Each row has a class, written after it.
[-11   2  54 -26   8 -17   9   5  54 -22 -38 -14  89  -8  15  27  13 -10
 -37  34  -6 -52 -18   2 -37   5  19  -1  70  -5   9 -19  42  -2  54  11
 -21   8  55 -11 -57]  bar
[-33 -24  55 -18  -4   5 -23  13  47 -34 -64 -23 107   0  -3  39   4  -9
 -17  61  14 -66  -5  -3 -50  11  14 -15  74  11  18 -46  35 -11  38  19
  -5   0  25 -26 -87]  sov
[-31 -30  53 -11   0   7 -19  11  50 -27 -56 -22 109  12 -13  37  11   0
 -16  52  -1 -64  -6  -5 -52   1  10  -8  83   9  15 -52  37 -29  31  17
  -3   2  22 -22 -81]  rike
[-25   1 -31  19 -14 -53  47  35 -30  16  39 -46 -41  22  -9 -27   4  30
 -15 -12 -12 -88  41 -43   8  -3  -6   4 -31  12 -10 -17 -20  -6 -16 -49
 -13 -54  48  -7  -1]  vup
[ -2  -7  63 -23   2 -10   9   8  45  -8 -46  -4  82 -19   7  26  13   3
 -26  37  -2 -42  -1  -1 -29  10  22   1  75  -7  14 -15  43   3  50   8
 -29  13  32  -5 -58]  Lize
[ 14  36  18 -30 -15 -30  19 -23   6  -3  44 -28 -44 -42  18 -41   9  15
 -58  30 -54 -28 -13 -21  41  50  12 -56  15 -52 -36  34   3  -6   7 -66
   7  31  10  40   8]  daves
[  2  26   9 -37 -31 -27 -11  16 -17 -16  76 -39 -45 -51  19  -9   9   8
 -44  39   7  16 -23   2  29  91   0 -32  39 -32 -29  41   4   2  -8 -82
  15  -7 -35  39   3]  kapir
[-27 -23  50 -19   1   2 -23  16  51 -23 -57 -22 102  22 -15  30   7  -5
 -13  49   9 -74  -7  -1 -49   3   8 -11  80  25  16 -48  43 -16  29  10
  -4  -5  17 -34 -82]  Didak
[-31 -25  40 -32 -14  22 -15  16  49 -23 -56 -15  99   2 -12  45   1 -12
 -17  52  13 -54 -15   4 -55  16   1  -8  71  13   9 -28  52 -10  32  20
  -6 -13   9 -29 -86]  kapir
[-21   8 -23  22 -17 -54  49  38 -33   6  34 -45 -32  18  -3 -31   7  34
 -12 -14 -12 -83  46 -42  14   1   0   2 -38  10  -7 -14 -29 -15 -16 -42
  -9 -48  53  -8   7]  vup
[ -5  31 -30  26 -15 -75  31  40   5  -7  56 -55 -92  25 -14 -40 -11  45
 -11 -16  21 -59  48 -58  -3   7   5  32   4  30   1 -43 -62  -4 -15  -6
  -9 -36  20  16  17]  Robal
[  8  45 -27  31 -19 -74  20  36  -4 -30  57 -69 -97  24  -3 -53 -13  47
 -21 -20  30 -71  59 -66  11   5   8  31  -3  32   0 -38 -79  -9 -12  -4
  -5 -23  31  22  27]  sov
[ 23  43  12 -25 -13 -19  14  -7  -2  -6  57 -32 -46 -39  19 -32   5   5
 -51  31 -33 -29 -16 -11  44  70  10 -43  16 -47 -36  28  12   5   7 -75
  15  23   3  35   7]  kapir
[   4   37  -34   30  -18  -66   31   35   -4  -18   60  -61 -105   34
  -14  -42  -11   50  -24  -27   25  -69   40  -56    7   -5    4   31
    7   21   -2  -34  -59   -9  -16  -15   -6  -46   23   10   17]  Didak
[ -3  10  55 -20   0 -22   2   3  47 -20 -41 -11  84  -4  17  16  15   0
 -42  33 -29 -56  -7  -4 -29  -1  17   0  80 -21  10 -31  18 -17  58  11
 -22  16  54   1 -50]  daves
[ -6  44  18 -43 -42 -35  -1   9 -28 -24  62 -41 -56 -49  36 -18  -2   1
 -43  33  -1   6 -28  -7  39  79  -4 -45  35 -40 -21  27  19   2  -3 -91
  20 -21 -17  38   3]  Didak
[ 22  38  14 -30 -18  -6   6 -27   9  -5  54 -40 -65 -48   7 -27  -4   1
 -56  23 -23 -29 -20 -14  48  54  10 -43  32 -53 -32  36  19   6   2 -77
  19  22  -8  41   3]  Didak
[ 13  50  18 -36 -13 -18  21 -10  -3 -11  40 -23 -47 -50  29 -25  -4   1
 -49  31 -27 -35  -5 -18  29  68   9 -57  14 -37 -34  32  27   5  12 -68
  16  26   3  35   6]  zuros
[-19  35  21 -51 -42 -29  -5   3 -15 -13  55 -43 -36 -57  23 -22   0  -5
 -43  46   3  -5 -22  -8  19  83  -2 -49  42 -19 -31  30  30  15  -4 -83
   8   1 -23  26  -9]  bar
[ -5   9  52 -33   3 -13   7  -4  51 -16 -33 -18  83 -11  10  28  11 -12
 -39  30  -4 -52 -20   7 -26   6  18  -2  72 -15   5 -17  41  -3  56   5
 -20   4  50  -7 -50]  bar
[-18  31   6 -51 -32 -33   1  16 -21 -11  53 -31 -51 -60  25  -1  -3  -5
 -45  43   9   2 -31  -3   5  90  -9 -54  41  -8 -28  28  40  10  -3 -88
  17 -20 -30  33  -7]  zuros
[-11   2  56 -23   0   1   7  14  37 -13 -51 -12  92 -16  16  29   4  -3
 -26  35  -3 -58  -2  -4 -31   5  20  -4  78 -22   6 -26  54  -9  59   1
 -22   4  40 -11 -57]  rike
[-18  18   9 -52 -40 -33   0  21 -12  -7  56 -35 -34 -75  33  -5   2  -1
 -33  48  12  17 -24  -6  21  88 -10 -46  43 -21 -30  35  34   7  -7 -78
  12 -21 -38  36  -2]  Robal
[-10  -5  56 -37   2 -12  -1   5  47 -19 -42  -5  88 -13  16  38   7  -6
 -29  36  -1 -37 -14   5 -37  20  14 -11  74  -6  14 -18  43  -4  57  13
 -16   1  38   6 -58]  zuros
[ 17  38  21 -24  -9 -22  21 -20  10 -12  54 -36 -40 -45  17 -29   7   5
 -48  27 -37 -21 -20 -23  29  56  12 -43  19 -46 -39  33  16 -17   2 -73
  28  29  -2  40   7]  rike
[-14  37  16 -39 -37 -26   6  11 -26 -17  55 -41 -37 -61  36 -14   1  -6
 -41  51  -2   1 -16  -6  25  89  -3 -50  47 -22 -35  23  44  -3   0 -87
  14  -5 -26  37  -3]  rike
[-32 -22  42 -22 -11  11 -11  20  46 -16 -52 -21  92   6 -12  30   0 -19
 -18  52  11 -66  -9  -3 -51   6   0 -14  86  25  13 -43  53 -13  25   7
  -4 -11  11 -29 -85]  Didak
[   1   33  -29   24  -18  -74   38   40  -15   -8   54  -58 -101   26
  -23  -45  -10   57  -10  -21   35  -58   69  -62    3   10    7   24
    1   30   -5  -31  -62   -3  -18  -16  -11  -44   21   23   19]  Lize
[-10  -3  59 -30  -8  -7   0   6  39   3 -48 -11  94 -17  20  28   0  -8
 -34  38 -18 -53 -13  -1 -30  16  18  -5  75 -10   9 -26  50   3  51   7
 -20   9  46  -2 -60]  kizu
[-36 -24  47 -18 -18  22  -5  21  36 -31 -66 -10 113   4   3  29  -2  -6
 -14  46   6 -74  10 -20 -53  -7  -2  -3  73  11  14 -34  56 -21  33  14
 -12   2  13 -37 -85]  rike
[-26   0 -18  12 -26 -54  59  37 -34  18  32 -47 -62  13 -10 -36  -7  33
  -6  -5  -6 -67  44 -36   6   9  -8  -3 -29   7  -4 -12 -21  -9 -19 -46
 -15 -58  33  -6  -1]  Lize
[ -5  40  12 -48 -27 -38  -5   2 -19 -23  71 -34 -43 -60  29  -8  13   2
 -46  38   1   5 -23 -11  35  80  -3 -46  38 -37 -30  34  26  15  -1 -94
  15 -12 -25  55  -3]  vup
[ -2   4  53 -24  15 -16   6   5  60 -20 -39 -15 100   2   9  26  15  -4
 -33  32 -17 -66 -12   7 -31  -2  25   4  68  -4   8 -29  31  -8  55  18
 -23  15  55 -17 -49]  bar
[  0  36 -37  21 -29 -51  26  37 -13 -23  57 -65 -88  33 -17 -28 -14  42
 -20 -26  26 -57  53 -45   8  15  -1  37   1  18   0 -35 -67 -12 -16  -6
  -8 -42  18  15  24]  kapir
[  0   7  55 -19  -2 -14   0  -4  52 -27 -35  -9  82  -7  16  19  19   6
 -44  35 -41 -46 -18  -1 -17  -4  20  -1  71 -29  11 -23  19 -13  58   4
 -22  19  47  -3 -46]  daves
[-11  34  11 -41 -30 -35  -3   8 -21  -3  62 -32 -36 -62  22 -13   9   3
 -43  40   9  -4 -24 -17  21  83  -2 -39  46  -8 -29  30  32  16  -5 -82
   9  -7 -19  45 -17]  vup
[-12  39  15 -44 -41 -35  -3  14 -24 -20  53 -42 -44 -76  32 -13  -6  -1
 -43  44  21   9 -24 -12  25  93  -1 -48  41 -19 -28  29  32   9   0 -88
  19 -10 -19  40  -9]  sov
[-19   1 -25  13 -26 -48  40  36 -33  11  33 -48 -58  23 -15 -25  -7  40
 -11  -9  -9 -77  38 -37   4  14  -3 -11 -24  27  -2 -19 -28  -6 -14 -47
  -7 -52  32  -5  10]  zuros
[-37 -30  43 -34 -15  19 -15  13  38   0 -63 -13  97 -10 -22  35  -5 -19
 -14  54  15 -68  -4   0 -55  19   2 -26  75  28  14 -36  56  -7  28   3
  -4  -9  13 -22 -85]  zuros
[-42 -23  36 -24 -11  21 -11  21  38 -17 -59 -15 109   4 -13  38  -3 -12
  -9  50   7 -72   7   0 -49   7   3  -8  80  18   7 -47  62 -15  31   7
 -13 -10  17 -30 -82]  rike
[   5   35  -29   15  -31  -66   23   32  -15  -13   59  -62 -108   20
  -13  -41  -21   56  -18  -24   25  -49   65  -55   11   16    4   24
    6   24   -3  -22  -64   -1  -16  -11  -14  -39   11   33   27]  kizu
[-10  11  54 -29  11 -21   5   2  58 -27 -39 -14  98  -2  13  32  15 -13
 -33  38  -9 -50 -16  14 -36  13  21   2  75   0   5 -29  43 -10  59   9
 -21  11  55 -16 -52]  bar
[-39 -29  48 -21 -13   5  -7  15  42  -8 -67 -24 103   4  -5  39  -2 -12
 -21  52   4 -64  -7 -12 -64   7   5 -13  72  14  14 -48  46 -12  30  15
  -6 -10  23 -29 -86]  kizu
[-17  -7 -29  28 -19 -57  62  34 -18  13  40 -41 -50  32 -20 -39   3  38
  -5 -10 -14 -69  47 -43   6  -5  -7  12 -38  26  -6 -13 -32 -18 -25 -46
  -9 -52  34 -13   5]  Lize
[-20 -13 -28  25 -14 -61  46  45 -25  21  42 -51 -48  22  -6 -28  -1  40
  -7   1 -12 -81  44 -34   9   9   0   4 -17  20  -6 -24 -28  -5 -18 -40
 -15 -54  31 -10   2]  Robal
[  4  36  16 -39 -13 -22  12 -23  14   5  51 -35 -58 -65   8 -36   1  -3
 -56  34 -13 -18 -34 -13  39  58   8 -56  24 -52 -31  29  22   7   2 -72
  10  19   8  46  -4]  bar
[ -1  -7  55 -21   4 -15   0   5  57 -18 -33 -17  81 -23  17  35  17  -7
 -34  37 -12 -50 -20   2 -26   7  15  -1  83 -24   9 -25  38  -4  54   7
  -9   2  39   5 -51]  Robal
[  12   46  -38   26  -19  -67   32   49   -4  -18   57  -61 -104   30
   -6  -36  -11   51  -22  -19   23  -55   47  -51    8   10   13   36
   -4   15   -2  -39  -72   -4   -7   -5  -10  -39   28   21   35]  kapir
[ -1 -10  52 -32  -1  -1   1  12  59  -6 -34  -8  83 -33   6  39  10  -5
 -23  35  -2 -36 -17   1 -29  13  13  -1  84  -5   8  -9  53   2  54   5
 -17   1  28   1 -57]  Robal
[ 16  42  19 -37 -19 -25  15 -18   8  -1  47 -23 -49 -55  19 -47   4   9
 -55  32 -58 -25 -20 -17  46  52   5 -56  19 -57 -35  33   3 -10   7 -69
   8  33  13  47   6]  daves
[ 22  38  16 -22   5 -40  17 -13  18   1  57 -28 -38 -36  21 -32  11   9
 -44  26 -35 -28 -22 -20  45  56  13 -35  14 -47 -27  14  -5   0   9 -62
  18  28  16  49  11]  Robal
[ 24  49  15 -29  -5 -25  14 -31  14 -15  54 -38 -38 -47  13 -24  14  -5
 -54  24 -41 -31 -14 -19  44  57  16 -43  15 -43 -36  27  11   0   5 -72
  22  31  12  49  12]  vup
[ -4  14  60 -28  10 -17  -2   1  58 -33 -39 -17  93 -13  13  32  17 -10
 -41  34  -7 -56 -25  10 -35  11  24  -2  87 -11   7 -29  37  -4  60  15
 -15  13  58  -6 -54]  bar
[ 18  37  17 -32 -14 -27  12 -19   4  -1  50 -32 -56 -60  17 -29   3   5
 -54  32 -33 -24 -24 -11  39  66  17 -58  11 -51 -36  37  20   9   8 -88
  24  20   4  41  13]  zuros
[-22  -7 -23  22 -24 -52  35  36 -27  16  30 -55 -33   7 -13 -35   6  30
 -14  -6  -5 -81  40 -43  11   0   1   1 -27  17  -5 -14 -21  -6 -19 -54
 -12 -48  41 -13   3]  vup
[ -8   0  61 -34  -4 -11   4   3  48 -17 -39 -17  86 -22  14  31   8  -9
 -38  39  -8 -43 -21   7 -32  10  23  -5  84 -20   9 -14  41   3  59   9
 -25   4  50  -6 -60]  bar
[-36 -11  44 -25 -11   2  -5   7  52 -32 -45 -21 100   5 -13  24   3 -18
 -16  55   7 -63   4  -3 -52  13   9 -15  76  30   6 -40  45 -13  28  19
  -5  -4  26 -25 -86]  bar
[ -2  -5  49 -24  10  -8   2   9  56 -11 -34 -13  96   4  12  35  12  -9
 -30  34 -12 -48 -18   9 -28   7  18   7  81  -6   8 -27  36 -15  50  14
 -15   5  42  -8 -56]  Didak
[  2  31  12 -35 -17  -6  20  -8  -2   9  54 -30 -43 -53  15 -23  -5   2
 -39  34 -32 -24  -6 -13  35  63   9 -47  23 -44 -42  33  31  -1  -2 -75
   9  22 -14  39   2]  rike
[  1  -1  56 -26   7 -15 -10   1  47 -26 -35  -8  93  -4  11  36  13  -2
 -34  31  -7 -55  -8   6 -31  12  23  -2  77  -9  13 -24  31  -6  56   3
 -11   4  37  -2 -51]  zuros
[ -4  -8  60 -28   6 -13  -2  12  52  -4 -49 -11  90 -18  21  32  11  -8
 -26  41  -2 -51  -8  -2 -26  10  12  -4  84 -19  15 -32  46   0  64  16
 -23   5  51   8 -60]  Robal
[ 24  37  19 -28 -12 -20  14 -27   5  -4  55 -32 -42 -41  17 -29  -1   4
 -51  23 -49 -31  -8 -18  42  60  13 -43  13 -44 -32  35   5  -6   1 -69
  20  28   8  43   7]  kizu
[  1  -3  63 -30   8 -17   1  12  53 -13 -45  -9  94 -18  22  35  15  -2
 -25  33  -9 -50 -16   1 -25   8  17  -5  77 -25  11 -25  40  -2  65  15
 -16  -1  53   4 -53]  Robal
[ 16  30   6 -30 -10 -17  17 -19  11  -8  65 -33 -46 -43  11 -20   9  -8
 -52  28 -36 -12 -31  -3  40  72   4 -45  12 -48 -35  33   6  -9  -4 -67
  26  14   2  51   4]  kapir
[-18  11 -23  18 -24 -50  40  36 -32   5  39 -44 -50  12  -4 -36   0  43
 -15 -10  -7 -83  40 -51  13  -2  -7   3 -28   9  -7 -12 -20  -3 -15 -51
 -15 -43  32 -11   0]  vup
[ 18  42  21 -19 -17 -26  21 -19  -8  -8  53 -24 -54 -47  24 -29   2  11
 -58  24 -32 -27 -14 -20  38  58  16 -42  16 -57 -25  33   3   3  12 -73
  14  24  11  37   6]  zuros
[-38 -28  46 -19  -8   4  -9  14  46 -17 -58 -20  92  12 -11  30   2 -20
 -16  50  19 -56 -12  -8 -54   9   1 -15  79  25  21 -42  47 -18  27  15
  -5 -16  22 -24 -92]  Didak
[ 14  43  19 -31 -21 -28  19 -23   3  -7  48 -27 -54 -51  18 -43   5  13
 -58  28 -52 -26 -17 -20  42  53   8 -55  19 -49 -32  33   4  -9   4 -68
   9  30   8  46   5]  daves
[-10   9  54 -35  -5  -4   5   3  46 -22 -34 -15  83 -22   6  31   5  -3
 -28  36  -2 -44  -8   5 -28  19  18 -13  79   4   4 -17  55  -1  52   6
 -24   2  37 -11 -59]  bar
[ -7  12  57 -34   4 -22   0   4  47 -23 -36 -20  96  -8  17  22  11  -8
 -34  28 -10 -64 -14   5 -28  10  22  -3  73  -7   5 -27  39   1  55   7
 -16   5  59  -9 -52]  bar
[ 17  50  15 -34 -14 -16  18 -22   3 -12  45 -27 -40 -62  18 -25   5  -1
 -53  27 -31 -31 -12 -21  41  62   7 -49  18 -39 -36  34  30   1   5 -69
  16  29  10  44   1]  vup
[-18  27  16 -34 -31 -31  -5  12 -24 -32  57 -40 -30 -49  39 -14  -1  -7
 -41  43   0 -13  -8 -14  22  81  -3 -38  34 -21 -21  24  11   9  -6 -78
  17   2 -15  35 -14]  sov
[  3  37 -27  27 -16 -75  19  33  -8 -16  49 -62 -94  22 -10 -47 -10  53
 -25 -28  37 -68  50 -62   4   5   7  25  -3  28   7 -36 -69  -9 -11 -12
 -10 -36  27  14  29]  zuros
[-36 -28  48 -16 -12  18 -15  12  49  -8 -61 -20  99   7 -18  26   3 -24
 -15  53   9 -66  -6  -3 -46   4   8 -18  76  18  15 -40  53 -10  29   5
  -7  -9  23 -35 -86]  Didak
[-27 -15 -31  15 -27 -36  46  44 -20  24  29 -48 -62  13 -24 -19 -13  35
  -8  -4  12 -59  30 -32  -1   5  -3  -1 -12  28  -4  -8  -9 -10 -23 -41
 -16 -65  17 -19  -6]  Didak
[  1  26 -32  15 -27 -71  31  42 -16   5  55 -61 -99  18 -17 -51 -17  54
 -10 -15  29 -59  72 -56  11   9   5  32   6  23  -5 -29 -63   4 -19 -21
 -23 -40  12  19  23]  Lize
[ -9  34   9 -47 -47 -27  -1  14 -29  -6  64 -37 -61 -68  30 -11  -2   2
 -46  43   3  15 -36   0  36  95  -2 -46  34 -51 -31  32  23  14  -4 -94
  14 -22 -25  46   1]  kapir
[-17  35   5 -48 -40 -18   0   9 -27  -8  63 -37 -34 -48  30  -7   3 -11
 -40  42   4  10 -23   5  40  98  -7 -47  25 -41 -34  25  23   7  -5 -82
  16 -16 -22  44   2]  kapir
[  2  44 -32  29 -16 -70  21  32  -4 -18  52 -57 -94  28  -5 -45  -9  50
 -30 -26  24 -79  45 -61   4  -4   5  30  -2  11  -2 -45 -68  -5  -6 -15
  -6 -33  33  11  30]  zuros
[-17  11 -27  16 -17 -54  45  32 -20  -2  42 -54 -51  27 -11 -34  -3  33
 -17 -12  -7 -89  42 -38   5  -1   4   3 -25  19 -11 -12 -34 -10 -14 -41
  -9 -52  47 -19   8]  bar
[ -5  -9  62 -27  -3  -1  -1  11  50  -6 -44 -14  99 -13  12  33  17 -14
 -28  46  -6 -37 -20  12 -32  27  16 -10  79  -1  10 -20  51  -2  57  13
 -22   5  35  -2 -63]  kapir
[-30 -25  47 -21 -15   8 -17  10  50 -21 -57 -24  86   4 -11  33   2 -14
 -23  52  16 -58 -17  -4 -51   3   0 -11  90  20  17 -41  57 -12  31   6
  -8 -13   8 -30 -84]  Didak
[-38 -14  36 -29 -16  16  -7  18  42  -9 -55  -8 114   3 -10  34   1 -17
  -8  53  10 -68  18 -14 -50   4   2  -4  71  27   7 -42  57  -3  31  14
 -18  -4  15 -25 -87]  vup
[-33 -22  41 -28 -17  19 -11  20  39 -24 -54 -17  97   5 -14  38  -1 -17
 -14  54  12 -54  -3  -1 -51  20   2 -19  67  11  10 -34  53  -8  29  10
  -1 -19  12 -26 -87]  kapir
